Below is a small trained network, with its code and all its weights. Each question gives an input and a class and asks what happens when units are switched off, that is, made to give their printed mean instead of their output.

import numpy as np


def w(rows, s, z=0):
    codes = np.array(rows[::2]) - 128.0
    scale = np.full(codes.shape[1], s)
    scale[-1] = z or s
    return codes * scale


def f(y):
    return np.maximum(y, 0)


def log_softmax(a):
    a = a - a.max(-1, keepdims=True)
    return a - np.log(np.exp(a).sum(-1, keepdims=True))


def net(x, mask):
    res = np.array(x, float).reshape(1, 7) / 4 @ E
    y = f(res @ A[0][:, :-1].T + A[0][:, -1])
    res = res + np.where(mask, y, B[0][:, -1]) @ B[0][:, :-1]
    return log_softmax(res[-1] @ U[:, :-1].T + U[:, -1])


A, B = {}, {}
E = w([
[153,113,121],'x0',
[77,114,210],'x1',
[83,88,78],'x2',
[192,126,32],'x3',
[89,136,121],'x4',
[167,203,253],'x5',
[150,31,210],'x6',
],0.0056)
A[0] = w([
[189,151,120,83],'n0',
[164,129,117,132],'n1',
[150,142,194,4],'n2',
[139,62,116,121],'n3',
[63,175,145,191],'n4',
[113,149,76,57],'n5',
[186,38,104,163],'n6',
[136,178,171,175],'n7',
[145,129,143,79],'n8',
[99,148,138,81],'n9',
[64,168,157,238],'n10',
[88,79,45,246],'n11',
[102,103,192,121],'n12',
[155,165,148,95],'n13',
[147,82,175,215],'n14',
[109,139,90,67],'n15',
[191,2,98,170],'n16',
[40,93,61,123],'n17',
[138,113,151,158],'n18',
[63,78,214,89],'n19',
[104,208,219,191],'n20',
[161,33,110,119],'n21',
[220,150,111,90],'n22',
[79,70,107,207],'n23',
[193,185,148,4],'n24',
[99,135,172,169],'n25',
[120,204,86,143],'n26',
[81,95,193,82],'n27',
[74,164,140,190],'n28',
[46,87,112,71],'n29',
],0.0097,0.0033)
B[0] = w([
[159,170,70,149],'n0',
[143,168,123,148],'n1',
[44,136,66,156],'n2',
[69,161,121,169],'n3',
[166,83,185,183],'n4',
[134,166,198,156],'n5',
[54,231,158,202],'n6',
[153,86,75,183],'n7',
[121,140,96,133],'n8',
[148,172,123,136],'n9',
[149,42,180,202],'n10',
[1,74,80,254],'n11',
[103,149,207,179],'n12',
[125,135,78,149],'n13',
[57,170,176,198],'n14',
[133,143,182,147],'n15',
[18,246,215,225],'n16',
[86,13,144,210],'n17',
[104,149,154,156],'n18',
[128,80,242,199],'n19',
[170,32,75,225],'n20',
[27,189,157,187],'n21',
[198,187,60,165],'n22',
[95,74,88,206],'n23',
[106,169,25,150],'n24',
[158,128,179,175],'n25',
[211,133,76,184],'n26',
[122,88,207,176],'n27',
[166,87,167,175],'n28',
[170,74,118,167],'n29',
],0.019,0.0064)
U = w([
[164,186,156,12],'0',
[2,120,100,88],'1',
[104,151,93,56],'2',
[64,81,141,166],'3',
[164,164,145,26],'4',
[181,105,90,96],'5',
[122,178,41,249],'6',
[86,158,186,253],'7',
],0.0079,0.0053)

Each question gives the input, the list of numbers given to net, and the class t.
The units are the neurons (one row each of A and B). Each row of codes is followed by its name. A weight is (code - 128) times the scale printed after its matrix; where a second scale follows, it is the last column's (A, B and U).
mask holds one flag per neuron, in row order. A switched-off neuron (its flag False) gives its mean, the last column of its row in B, instead of its output. The means were averaged over made-up inputs and are rounded, as every weight is.
A unit's drop is (log p(t) with every unit on - log p(t) with that unit switched off) / (log p(t) with every unit on - log p(t) with every unit switched off).
The circuit of an input: a set's keep is (log p(t) with only the set's units on - log p(t) with every unit switched off) / (log p(t) with every unit on - log p(t) with every unit switched off). Starting from the 12 units with the biggest drops (on a tie, the unit counted first), units are removed one at a time, each time the one whose removal leaves the highest keep (on an exact tie, the one counted first), for as long as the keep stays at least 0.8.
units of the circuit, in order: the units of the circuit, biggest drop first
k most important neurons: the k neurons with the biggest drops, biggest first
drop of u: that unit's drop, to one decimal
input [6,-1,-6,1,-7,-3,8], class 7: units of the circuit, in order : (n11; n16)
input [2,0,8,-2,3,5,6], class 7: units of the circuit, in order : (n11; n17)
input [-2,-1,-7,-8,8,6,5], class 3: units of the circuit, in order : (n20)
input [8,1,-4,8,-4,0,7], class 7: 2 most important neurons : (n11; n16)
input [3,6,-8,-8,4,-4,-6], class 3: units of the circuit, in order : (n20; n10)
input [-3,-3,7,1,-1,6,5], class 7: units of the circuit, in order : (n11; n17)
input [0,-1,-6,7,-8,-1,5], class 7: units of the circuit, in order : (n16; n11)
input [0,8,-7,-5,0,7,8], class 3: 4 most important neurons : (n20; n2; n7; n16)
input [5,1,-1,-6,-4,1,6], class 7: units of the circuit, in order : (n11; n12)
input [7,2,5,-3,-4,-2,-8], class 3: units of the circuit, in order : (n16; n6; n21)
input [7,0,-7,-5,8,-6,7], class 7: 2 most important neurons : (n19; n11)
input [7,-7,7,-8,2,6,-2], class 5: 2 most important neurons : (n16; n11)
input [2,-3,-6,8,-4,-4,-3], class 6: drop of n22 : 0.2
input [-6,3,-4,-3,7,-3,-4], class 3: drop of n8 : 0.0
input [7,5,-6,-8,-2,0,-8], class 5: drop of n16 : 0.1
input [-2,4,-3,-3,7,7,-2], class 3: units of the circuit, in order : (n20)
